Below are the code and all the weights of a small trained network. Each question names an input and a target symbol and asks about switching units off, where a switched-off unit gives its printed mean instead of its output.

import numpy as np


def w(rows, s, z=0):
    codes = np.array(rows[::2]) - 128.0
    scale = np.full(codes.shape[1], s)
    scale[-1] = z or s
    return codes * scale


def f(y):
    return np.maximum(y, 0)


def softmax(a):
    e = np.exp(a - a.max(-1, keepdims=True))
    return e / e.sum(-1, keepdims=True)


def log_softmax(a):
    a = a - a.max(-1, keepdims=True)
    return a - np.log(np.exp(a).sum(-1, keepdims=True))


def net(x, mask):
    ids = ['αβγδεζηθμξπστψ'.index(c) for c in x.split()]
    T = len(ids)
    res = E[ids] + P[:T]
    u = 0
    for l in range(2):
        q, k, v = (res @ M[l].T for M in (Q, K, V))
        z = softmax(np.where(np.tri(T) > 0, q @ k.T / 3**0.5, -1e9)) @ v
        res = res + np.where(mask[u], z, O[l][:, -1]) @ O[l][:, :-1]
        u += 1
        y = f(res @ A[l][:, :-1].T + A[l][:, -1])
        res = res + np.where(mask[u : u + 12], y, B[l][:, -1]) @ B[l][:, :-1]
        u += 12
    return log_softmax(res[-1] @ U[:, :-1].T + U[:, -1])


Q, K, V, O, A, B = {}, {}, {}, {}, {}, {}
E = w([
[32,142,190,77,2,85,174],'α',
[48,144,29,191,94,43,105],'β',
[131,138,223,97,106,186,57],'γ',
[92,190,117,191,39,240,118],'δ',
[161,129,94,176,174,80,172],'ε',
[45,231,92,35,151,82,37],'ζ',
[150,129,131,130,130,96,153],'η',
[163,138,166,161,160,100,103],'θ',
[166,90,119,148,186,147,132],'μ',
[167,88,91,103,173,144,174],'ξ',
[210,175,87,79,24,161,204],'π',
[180,97,154,238,81,167,169],'σ',
[187,93,127,174,218,123,97],'τ',
[166,103,163,104,177,160,111],'ψ',
],0.0084)
P = w([
[3,14,124,157,99,228,101],'0',
[169,226,127,230,156,3,176],'1',
[188,228,156,181,145,49,181],'2',
[187,229,163,161,145,61,175],'3',
[196,218,151,158,144,69,163],'4',
[202,215,153,142,128,71,163],'5',
[201,202,160,145,140,80,160],'6',
[210,206,146,126,138,86,156],'7',
[216,187,152,132,149,81,149],'8',
[227,183,138,122,141,90,142],'9',
],0.0035)
Q[0] = w([
[88,175,109,131,87,81,69],'0.h0',
[80,3,235,68,190,136,211],'0.h0',
[35,98,76,164,33,151,69],'0.h0',
],0.00081)
K[0] = w([
[123,254,142,37,82,167,167],'0.h0',
[137,55,167,177,200,23,227],'0.h0',
[83,211,120,176,119,224,85],'0.h0',
],0.00098)
V[0] = w([
[159,67,59,199,212,181,236],'0.h0',
[126,208,72,201,61,2,224],'0.h0',
[77,77,83,35,104,208,167],'0.h0',
],0.0039)
O[0] = w([
[193,79,64,158,146,167,135,166],'0.h0',
[140,198,92,206,107,2,184,213],'0.h0',
[60,47,102,67,100,183,172,5],'0.h0',
],0.0058,0.0021)
A[0] = w([
[76,129,210,150,103,202,44,193],'0.n0',
[128,87,153,95,11,193,192,216],'0.n1',
[171,109,137,145,202,124,164,230],'0.n2',
[165,77,152,140,183,134,120,254],'0.n3',
[56,116,198,73,125,172,53,191],'0.n4',
[157,163,105,120,145,119,226,143],'0.n5',
[94,189,68,99,178,113,82,137],'0.n6',
[99,58,51,115,151,214,167,109],'0.n7',
[2,135,64,139,41,80,109,222],'0.n8',
[144,157,104,121,165,118,128,192],'0.n9',
[142,140,147,145,95,142,126,155],'0.n10',
[133,154,123,184,96,205,127,205],'0.n11',
],0.0079,0.0039)
B[0] = w([
[140,149,207,119,136,183,65,154],'0.n0',
[101,149,150,56,95,211,211,151],'0.n1',
[175,120,121,169,145,80,121,253],'0.n2',
[178,120,119,172,167,114,121,234],'0.n3',
[103,156,218,50,175,191,74,150],'0.n4',
[184,146,175,162,109,90,85,193],'0.n5',
[88,165,127,49,143,112,132,155],'0.n6',
[183,36,61,107,160,191,163,138],'0.n7',
[2,203,109,164,118,96,143,172],'0.n8',
[140,143,127,133,131,104,121,209],'0.n9',
[133,150,129,123,118,145,144,155],'0.n10',
[177,154,120,178,62,215,107,172],'0.n11',
],0.0079,0.0059)
Q[1] = w([
[147,124,127,108,254,58,68],'1.h0',
[177,113,97,190,224,55,134],'1.h0',
[172,122,198,147,143,133,124],'1.h0',
],0.0089)
K[1] = w([
[19,59,107,61,207,179,89],'1.h0',
[46,2,62,178,144,195,142],'1.h0',
[157,75,179,132,140,186,114],'1.h0',
],0.007)
V[1] = w([
[62,254,230,166,63,64,64],'1.h0',
[197,88,132,231,173,107,13],'1.h0',
[132,125,253,56,171,185,13],'1.h0',
],0.006)
O[1] = w([
[172,91,162,96,1,99,112,127],'1.h0',
[110,37,215,206,175,95,122,154],'1.h0',
[83,60,87,108,119,94,14,254],'1.h0',
],0.0074,0.0087)
A[1] = w([
[78,47,128,176,184,52,90,78],'1.n0',
[132,90,48,134,167,69,94,135],'1.n1',
[161,9,234,177,99,65,111,133],'1.n2',
[65,134,74,139,199,121,87,41],'1.n3',
[184,120,124,163,109,86,151,218],'1.n4',
[199,184,151,102,61,151,197,133],'1.n5',
[148,87,68,70,9,128,58,2],'1.n6',
[132,168,60,109,153,121,128,203],'1.n7',
[1,138,118,71,122,102,100,120],'1.n8',
[120,232,88,93,166,172,197,162],'1.n9',
[163,111,50,137,120,64,101,160],'1.n10',
[29,151,42,146,76,155,207,152],'1.n11',
],0.0066,0.004)
B[1] = w([
[81,131,198,93,108,173,191,229],'1.n0',
[65,126,138,117,101,201,114,208],'1.n1',
[136,47,127,68,192,114,174,252],'1.n2',
[56,190,76,85,155,153,179,167],'1.n3',
[158,127,165,140,85,164,53,199],'1.n4',
[98,190,167,53,178,160,161,169],'1.n5',
[128,114,79,209,99,155,255,187],'1.n6',
[134,130,89,115,107,116,63,170],'1.n7',
[170,123,146,146,187,15,143,152],'1.n8',
[186,30,90,113,179,22,121,178],'1.n9',
[92,124,129,102,90,165,106,205],'1.n10',
[93,134,222,203,102,105,67,153],'1.n11',
],0.0069,0.013)
U = w([
[130,151,108,108,101,167,156,144],'α',
[171,159,152,38,139,158,174,118],'β',
[84,107,109,121,114,127,170,45],'γ',
[145,147,95,143,102,157,31,154],'δ',
[199,93,142,229,147,112,207,125],'ε',
[156,93,98,165,100,111,156,119],'ζ',
[155,152,123,158,121,136,54,189],'η',
[156,62,168,74,131,89,59,162],'θ',
[90,183,157,178,114,234,130,156],'μ',
[124,140,74,125,176,107,159,140],'ξ',
[156,127,91,50,136,33,106,80],'π',
[110,159,138,222,114,92,70,194],'σ',
[65,127,187,109,154,127,254,3],'τ',
[71,181,144,68,121,158,65,125],'ψ',
],0.0067,0.0038)

Each question gives the input, a string of symbols that net reads in full, and the target symbol t.
The units are the heads (3 rows each of Q, K, V and O) and the neurons (one row each of A and B). Each row of codes is followed by its name. A weight is (code - 128) times the scale printed after its matrix; where a second scale follows, it is the last column's (O, A, B and U).
mask holds one flag per unit, layer by layer, with each layer's heads first. A switched-off unit (its flag False) gives its mean, the last column of its rows in O or B, instead of its output. The means were averaged over made-up inputs and are rounded, as every weight is.
A unit's drop is (log p(t) with every unit on - log p(t) with that unit switched off) / (log p(t) with every unit on - log p(t) with every unit switched off).
The circuit of an input: a set's keep is (log p(t) with only the set's units on - log p(t) with every unit switched off) / (log p(t) with every unit on - log p(t) with every unit switched off). Starting from the 12 units with the biggest drops (on a tie, the unit counted first), units are removed one at a time, each time the one whose removal leaves the highest keep (on an exact tie, the one counted first), for as long as the keep stays at least 0.8.
circuit, biggest first: the units of the circuit, biggest drop first
most important unit: the unit with the biggest drop
k most important neurons: the k neurons with the biggest drops, biggest first
top k neurons in layer l: the k neurons of layer l with the biggest drops, biggest first
input θ ξ γ θ α ε ε ξ β, target σ: circuit, biggest first : (0.n8; 1.n11; 1.n2)
input δ ε ε θ μ θ ξ σ, target ε: circuit, biggest first : (1.h0; 1.n1)
input β θ ζ θ ξ, target β: circuit, biggest first : (1.h0; 0.n8; 1.n5; 0.h0)
input ξ ξ γ θ ζ σ, target ε: circuit, biggest first : (1.h0)
input θ β θ γ, target θ: circuit, biggest first : (1.h0; 0.n0; 0.n4)
input α η θ μ, target α: top 3 neurons in layer 0 : (0.n8; 0.n1; 0.n4)
input β θ θ ξ θ π ψ π τ α, target τ: circuit, biggest first : (1.h0; 0.n8)
input ζ τ ζ θ θ θ, target ζ: 2 most important neurons : (1.n6; 0.n4)
input α ψ θ β ξ η ξ η θ, target α: 4 most important neurons : (1.n6; 0.n8; 0.n1; 0.n4)
input π ξ δ ψ, target π: 2 most important neurons : (1.n9; 0.n1)
input ζ θ ε θ τ, target ζ: 3 most important neurons : (1.n6; 0.n4; 0.n8)
input π γ ξ ζ θ ψ, target π: 2 most important neurons : (0.n1; 0.n7)
input β ζ τ ξ, target β: 2 most important neurons : (0.n8; 1.n5)
input ζ ε ξ γ ξ ζ ψ, target ζ: most important unit : 1.n6
input α θ ξ ε ξ θ θ θ γ ε, target α: top 2 neurons in layer 1 : (1.n6; 1.n5)
input θ μ α θ β ε θ σ θ, target θ: top 2 neurons in layer 1 : (1.n2; 1.n6)
input ψ θ δ τ δ θ θ, target ψ: top 3 neurons in layer 0 : (0.n7; 0.n4; 0.n1)
input μ ζ τ σ ξ α γ θ, target μ: top 4 neurons in layer 1 : (1.n2; 1.n9; 1.n0; 1.n1)
input θ θ θ ψ β ξ ξ, target θ: top 2 neurons in layer 0 : (0.n0; 0.n4)
input δ ε ξ ξ ε, target δ: most important neuron : (0.n1)
input θ δ ψ ξ ε θ ε ψ τ π, target β: 2 most important neurons : (1.n5; 0.n1)
input β ψ θ θ ε, target β: 2 most important neurons : (0.n8; 1.n5)
input ξ θ θ ξ ξ η θ, target ξ: top 3 neurons in layer 0 : (0.n7; 0.n1; 0.n5)
